Below are the code and all the weights of a small trained network. Each question names an input and a target symbol and asks about switching units off, where a switched-off unit gives its printed mean instead of its output.

import numpy as np


def w(rows, s, z=0):
    codes = np.array(rows[::2]) - 128.0
    scale = np.full(codes.shape[1], s)
    scale[-1] = z or s
    return codes * scale


def f(y):
    return y / 2 * (1 + np.tanh(0.7978845608 * (y + 0.044715 * y**3)))


def softmax(a):
    e = np.exp(a - a.max(-1, keepdims=True))
    return e / e.sum(-1, keepdims=True)


def log_softmax(a):
    a = a - a.max(-1, keepdims=True)
    return a - np.log(np.exp(a).sum(-1, keepdims=True))


def net(x, mask):
    ids = ['ΓΣΩβηθμψ'.index(c) for c in x.split()]
    T = len(ids)
    res = E[ids] + P[:T]
    u = 0
    for l in range(2):
        q, k, v = (res @ M[l].T for M in (Q, K, V))
        z = softmax(np.where(np.tri(T) > 0, q @ k.T / 4**0.5, -1e9)) @ v
        res = res + np.where(mask[u], z, O[l][:, -1]) @ O[l][:, :-1]
        u += 1
        y = f(res @ A[l][:, :-1].T + A[l][:, -1])
        res = res + np.where(mask[u : u + 4], y, B[l][:, -1]) @ B[l][:, :-1]
        u += 4
    return log_softmax(res[-1] @ U[:, :-1].T + U[:, -1])


Q, K, V, O, A, B = {}, {}, {}, {}, {}, {}
E = w([
[70,162,143,142,192],'Γ',
[60,179,125,149,67],'Σ',
[169,186,157,4,177],'Ω',
[134,107,189,123,57],'β',
[105,55,172,142,64],'η',
[40,139,190,81,94],'θ',
[113,96,38,71,100],'μ',
[59,77,69,163,159],'ψ',
],0.016)
P = w([
[19,77,242,78,106],'0',
[83,229,162,243,105],'1',
[15,201,115,154,73],'2',
[13,147,75,85,65],'3',
[253,27,60,41,115],'4',
[198,86,60,95,119],'5',
[124,86,66,2,117],'6',
[96,60,58,4,151],'7',
[155,107,80,99,142],'8',
[69,121,80,96,109],'9',
[39,143,101,53,114],'10',
],0.0033)
Q[0] = w([
[30,139,189,66,31],'0.h0',
[206,87,130,132,126],'0.h0',
[81,85,10,112,82],'0.h0',
[2,127,176,70,159],'0.h0',
],0.0077)
K[0] = w([
[6,50,174,84,140],'0.h0',
[117,190,105,132,147],'0.h0',
[134,137,152,20,196],'0.h0',
[106,2,97,15,126],'0.h0',
],0.0064)
V[0] = w([
[149,121,181,174,30],'0.h0',
[169,6,170,113,159],'0.h0',
[76,154,162,126,161],'0.h0',
[88,2,125,196,162],'0.h0',
],0.0088)
O[0] = w([
[187,89,136,156,155,73],'0.h0',
[144,119,104,95,123,46],'0.h0',
[115,198,77,123,120,254],'0.h0',
[126,124,8,115,128,157],'0.h0',
],0.014,0.0035)
A[0] = w([
[153,168,93,225,124,209],'0.n0',
[43,93,113,180,100,15],'0.n1',
[87,137,116,132,255,185],'0.n2',
[80,129,161,73,93,3],'0.n3',
],0.0095,0.0053)
B[0] = w([
[87,108,118,132,34,192],'0.n0',
[180,67,158,72,149,168],'0.n1',
[255,128,157,80,76,254],'0.n2',
[227,50,141,179,199,137],'0.n3',
],0.009,0.0066)
Q[1] = w([
[159,122,161,2,57],'1.h0',
[143,144,123,138,152],'1.h0',
[177,132,106,208,128],'1.h0',
[82,117,158,120,127],'1.h0',
],0.0093)
K[1] = w([
[95,143,152,3,254],'1.h0',
[134,106,108,186,64],'1.h0',
[122,144,158,216,3],'1.h0',
[90,107,201,82,134],'1.h0',
],0.008)
V[1] = w([
[150,241,121,133,158],'1.h0',
[80,134,125,155,187],'1.h0',
[179,228,123,74,255],'1.h0',
[78,120,122,47,229],'1.h0',
],0.0099)
O[1] = w([
[115,141,110,149,84,224],'1.h0',
[182,204,114,112,136,41],'1.h0',
[134,93,127,230,49,254],'1.h0',
[148,195,90,254,183,168],'1.h0',
],0.011,0.0071)
A[1] = w([
[33,204,113,62,149,123],'1.n0',
[115,147,118,93,139,1],'1.n1',
[5,97,124,101,148,154],'1.n2',
[147,137,187,164,158,24],'1.n3',
],0.011,0.0067)
B[1] = w([
[13,106,128,117,151,241],'1.n0',
[79,8,153,56,61,128],'1.n1',
[161,47,170,187,143,253],'1.n2',
[20,89,75,110,100,131],'1.n3',
],0.013,0.0067)
U = w([
[114,185,104,33,104,223],'Γ',
[75,104,138,154,128,3],'Σ',
[185,32,36,73,113,98],'Ω',
[200,41,166,105,133,89],'β',
[146,142,164,161,251,181],'η',
[111,103,3,120,172,124],'θ',
[152,87,178,81,102,150],'μ',
[139,96,104,107,73,183],'ψ',
],0.0083,0.012)

Each question gives the input, a string of symbols that net reads in full, and the target symbol t.
The units are the heads (4 rows each of Q, K, V and O) and the neurons (one row each of A and B). Each row of codes is followed by its name. A weight is (code - 128) times the scale printed after its matrix; where a second scale follows, it is the last column's (O, A, B and U).
mask holds one flag per unit, layer by layer, with each layer's heads first. A switched-off unit (its flag False) gives its mean, the last column of its rows in O or B, instead of its output. The means were averaged over made-up inputs and are rounded, as every weight is.
A unit's drop is (log p(t) with every unit on - log p(t) with that unit switched off) / (log p(t) with every unit on - log p(t) with every unit switched off).
The circuit of an input: a set's keep is (log p(t) with only the set's units on - log p(t) with every unit switched off) / (log p(t) with every unit on - log p(t) with every unit switched off). Starting from all 10 units, units are removed one at a time, each time the one whose removal leaves the highest keep (on an exact tie, the one counted first), for as long as the keep stays at least 0.8.
units of the circuit, in order: the units of the circuit, biggest drop first
unit that matters most: the unit with the biggest drop
top k neurons: the k neurons with the biggest drops, biggest first
top k neurons in layer l: the k neurons of layer l with the biggest drops, biggest first
input Σ Γ β Σ, target μ: units of the circuit, in order	(1.h0 0.h0)
input Σ η β Γ, target μ: top 2 neurons	(0.n0 1.n1)
input Ω Σ Σ, target Σ: units of the circuit, in order	(0.h0 1.h0)
input ψ Γ Σ, target θ: units of the circuit, in order	(0.h0)
input β Γ β, target β: top 2 neurons	(1.n2 0.n2)
input Ω Ω Σ ψ, target Σ: top 2 neurons	(1.n3 0.n0)
input β Σ θ Γ Γ η β η, target β: top 2 neurons in layer 1	(1.n2 1.n0)
input ψ Γ Γ Γ Σ ψ β β Σ, target Σ: top 2 neurons	(0.n2 1.n0)
input ψ Ω Γ, target ψ: units of the circuit, in order	(1.h0 0.n2 0.n0)
input Σ Σ Σ β, target μ: top 2 neurons in layer 0	(0.n0 0.n2)
input Σ Σ Σ, target μ: top 4 neurons	(1.n2 1.n1 0.n0 0.n1)
input μ μ Σ Γ Σ, target η: units of the circuit, in order	(1.h0 0.n2 0.h0 1.n2)
input μ Γ θ Σ μ Γ Σ Σ, target η: units of the circuit, in order	(0.n2 1.h0 0.h0 1.n2)
input η Γ Γ, target Ω: unit that matters most	0.h0
input Γ Γ ψ ψ β ψ, target Ω: units of the circuit, in order	(0.n2 0.h0 1.h0 1.n0)
input θ η μ, target θ: units of the circuit, in order	(0.n2 1.h0 1.n0)
input Σ Σ ψ ψ θ Γ, target Γ: units of the circuit, in order	(0.n2 1.h0 1.n2)
input ψ Σ ψ Γ, target θ: top 2 neurons	(1.n0 0.n1)
input Γ Γ ψ Γ θ Γ Σ β θ, target η: top 2 neurons	(0.n2 0.n0)
input Σ Γ μ η, target β: unit that matters most	1.n2
